Here is a tiny trained network, its code and every weight. The questions are about switching its units off for an input and a target symbol, where a switched-off unit gives its printed mean instead of its output.

import numpy as np


def w(rows, s, z=0):
    codes = np.array(rows[::2]) - 128.0
    scale = np.full(codes.shape[1], s)
    scale[-1] = z or s
    return codes * scale


def f(y):
    return np.maximum(y, 0)


def softmax(a):
    e = np.exp(a - a.max(-1, keepdims=True))
    return e / e.sum(-1, keepdims=True)


def log_softmax(a):
    a = a - a.max(-1, keepdims=True)
    return a - np.log(np.exp(a).sum(-1, keepdims=True))


def net(x, mask):
    ids = ['αβεζξφψ'.index(c) for c in x.split()]
    T = len(ids)
    res = E[ids] + P[:T]
    u = 0
    for l in range(2):
        q, k, v = (res @ M[l].T for M in (Q, K, V))
        z = softmax(np.where(np.tri(T) > 0, q @ k.T / 3**0.5, -1e9)) @ v
        res = res + np.where(mask[u], z, O[l][:, -1]) @ O[l][:, :-1]
        u += 1
        y = f(res @ A[l][:, :-1].T + A[l][:, -1])
        res = res + np.where(mask[u : u + 12], y, B[l][:, -1]) @ B[l][:, :-1]
        u += 12
    return log_softmax(res[-1] @ U[:, :-1].T + U[:, -1])


Q, K, V, O, A, B = {}, {}, {}, {}, {}, {}
E = w([
[102,161,208],'α',
[102,109,85],'β',
[149,114,160],'ε',
[149,8,206],'ζ',
[60,169,95],'ξ',
[98,132,132],'φ',
[53,170,226],'ψ',
],0.014)
P = w([
[119,87,154],'0',
[190,166,58],'1',
[102,70,107],'2',
[177,188,108],'3',
[61,92,176],'4',
[129,255,161],'5',
[76,85,140],'6',
[170,184,107],'7',
[54,50,106],'8',
[182,185,112],'9',
],0.012)
Q[0] = w([
[223,227,66],'0.h0',
[204,35,142],'0.h0',
[254,215,47],'0.h0',
],0.0058)
K[0] = w([
[44,255,209],'0.h0',
[103,25,162],'0.h0',
[113,46,117],'0.h0',
],0.0098)
V[0] = w([
[64,106,2],'0.h0',
[107,101,174],'0.h0',
[96,68,193],'0.h0',
],0.0077)
O[0] = w([
[78,3,123,106],'0.h0',
[62,215,153,215],'0.h0',
[27,209,118,255],'0.h0',
],0.008,0.00094)
A[0] = w([
[250,97,188,14],'0.n0',
[102,96,34,147],'0.n1',
[171,98,100,142],'0.n2',
[138,199,107,123],'0.n3',
[147,109,50,4],'0.n4',
[202,103,47,250],'0.n5',
[65,99,117,193],'0.n6',
[141,183,101,218],'0.n7',
[154,161,122,32],'0.n8',
[161,145,138,194],'0.n9',
[88,117,107,78],'0.n10',
[94,145,101,228],'0.n11',
],0.012,0.0025)
B[0] = w([
[185,176,126,143],'0.n0',
[231,165,164,224],'0.n1',
[115,151,133,143],'0.n2',
[150,129,183,228],'0.n3',
[108,185,115,153],'0.n4',
[67,216,94,186],'0.n5',
[10,39,155,253],'0.n6',
[187,119,86,231],'0.n7',
[3,120,173,153],'0.n8',
[220,134,174,173],'0.n9',
[211,59,209,173],'0.n10',
[211,92,89,221],'0.n11',
],0.0065,0.0048)
Q[1] = w([
[175,70,130],'1.h0',
[2,112,70],'1.h0',
[164,111,121],'1.h0',
],0.0065)
K[1] = w([
[160,153,234],'1.h0',
[175,189,215],'1.h0',
[254,158,125],'1.h0',
],0.0078)
V[1] = w([
[140,105,160],'1.h0',
[6,136,100],'1.h0',
[119,65,114],'1.h0',
],0.016)
O[1] = w([
[150,117,149,250],'1.h0',
[103,119,11,254],'1.h0',
[254,29,123,76],'1.h0',
],0.012,0.0016)
A[1] = w([
[88,39,128,251],'1.n0',
[137,134,169,209],'1.n1',
[87,109,231,153],'1.n2',
[190,79,234,78],'1.n3',
[179,97,176,108],'1.n4',
[188,87,112,22],'1.n5',
[136,170,124,2],'1.n6',
[168,20,197,163],'1.n7',
[107,93,29,99],'1.n8',
[133,100,192,89],'1.n9',
[232,122,177,94],'1.n10',
[250,193,176,254],'1.n11',
],0.012,0.0055)
B[1] = w([
[188,93,87,236],'1.n0',
[214,157,91,178],'1.n1',
[143,157,160,236],'1.n2',
[94,169,151,185],'1.n3',
[2,160,107,165],'1.n4',
[61,38,175,164],'1.n5',
[71,169,67,137],'1.n6',
[118,106,133,224],'1.n7',
[186,111,119,169],'1.n8',
[114,148,25,165],'1.n9',
[58,152,70,188],'1.n10',
[209,126,96,255],'1.n11',
],0.0078,0.012)
U = w([
[87,143,180,82],'α',
[96,60,183,155],'β',
[185,94,247,147],'ε',
[110,160,52,215],'ζ',
[159,65,183,76],'ξ',
[169,132,89,210],'φ',
[33,135,90,2],'ψ',
],0.011,0.006)

Each question gives the input, a string of symbols that net reads in full, and the target symbol t.
The units are the heads (3 rows each of Q, K, V and O) and the neurons (one row each of A and B). Each row of codes is followed by its name. A weight is (code - 128) times the scale printed after its matrix; where a second scale follows, it is the last column's (O, A, B and U).
mask holds one flag per unit, layer by layer, with each layer's heads first. A switched-off unit (its flag False) gives its mean, the last column of its rows in O or B, instead of its output. The means were averaged over made-up inputs and are rounded, as every weight is.
A unit's drop is (log p(t) with every unit on - log p(t) with that unit switched off) / (log p(t) with every unit on - log p(t) with every unit switched off).
The circuit of an input: a set's keep is (log p(t) with only the set's units on - log p(t) with every unit switched off) / (log p(t) with every unit on - log p(t) with every unit switched off). Starting from the 12 units with the biggest drops (on a tie, the unit counted first), units are removed one at a time, each time the one whose removal leaves the highest keep (on an exact tie, the one counted first), for as long as the keep stays at least 0.8.
circuit, biggest first: the units of the circuit, biggest drop first
most important unit: the unit with the biggest drop
top k neurons: the k neurons with the biggest drops, biggest first
top k neurons in layer l: the k neurons of layer l with the biggest drops, biggest first
input α α ψ, target α: circuit, biggest first	[0.h0 1.h0 0.n6 1.n2]
input ψ α ξ, target ψ: circuit, biggest first	[1.h0 0.h0]
input ψ α β, target ψ: top neuron	[1.n11]
input β ψ β β α α β ξ φ, target α: circuit, biggest first	[1.h0 0.n6 0.h0 1.n2]
input β ζ ξ, target β: top 3 neurons in layer 0	[0.n6 0.n10 0.n1]
input ε α β ε ζ, target α: circuit, biggest first	[1.h0 1.n3 1.n4]
input β β ψ β α, target β: circuit, biggest first	[0.h0 1.h0 1.n4 1.n5]
input β β ε, target β: circuit, biggest first	[0.h0 1.h0 1.n5 1.n4]
input ψ ψ ζ ε β, target ψ: circuit, biggest first	[0.h0 1.h0]
input β β ψ, target β: circuit, biggest first	[0.h0 1.n5 1.n4 1.h0]
input ζ ξ ξ β α, target ξ: top 2 neurons in layer 1	[1.n0 1.n10]
input ψ ε α α ε φ β, target α: top 4 neurons in layer 0	[0.n6 0.n3 0.n9 0.n7]
input ε ε ε, target ε: top 2 neurons	[1.n10 0.n6]
input α φ ζ, target α: most important unit	0.h0
input β α β α φ, target α: top 4 neurons in layer 1	[1.n9 1.n11 1.n3 1.n2]
input ξ β α β ζ ξ, target φ: circuit, biggest first	[0.h0 1.h0]
input ξ β ξ, target ξ: top 2 neurons	[0.n5 0.n6]
input β β ε β β β ε ζ, target ζ: top 3 neurons in layer 1	[1.n10 1.n4 1.n11]
input ε α ε, target ε: top 2 neurons in layer 0	[0.n5 0.n6]
input β β α β β β β, target β: top 2 neurons in layer 0	[0.n1 0.n10]
input ε α φ, target ε: circuit, biggest first	[1.h0]
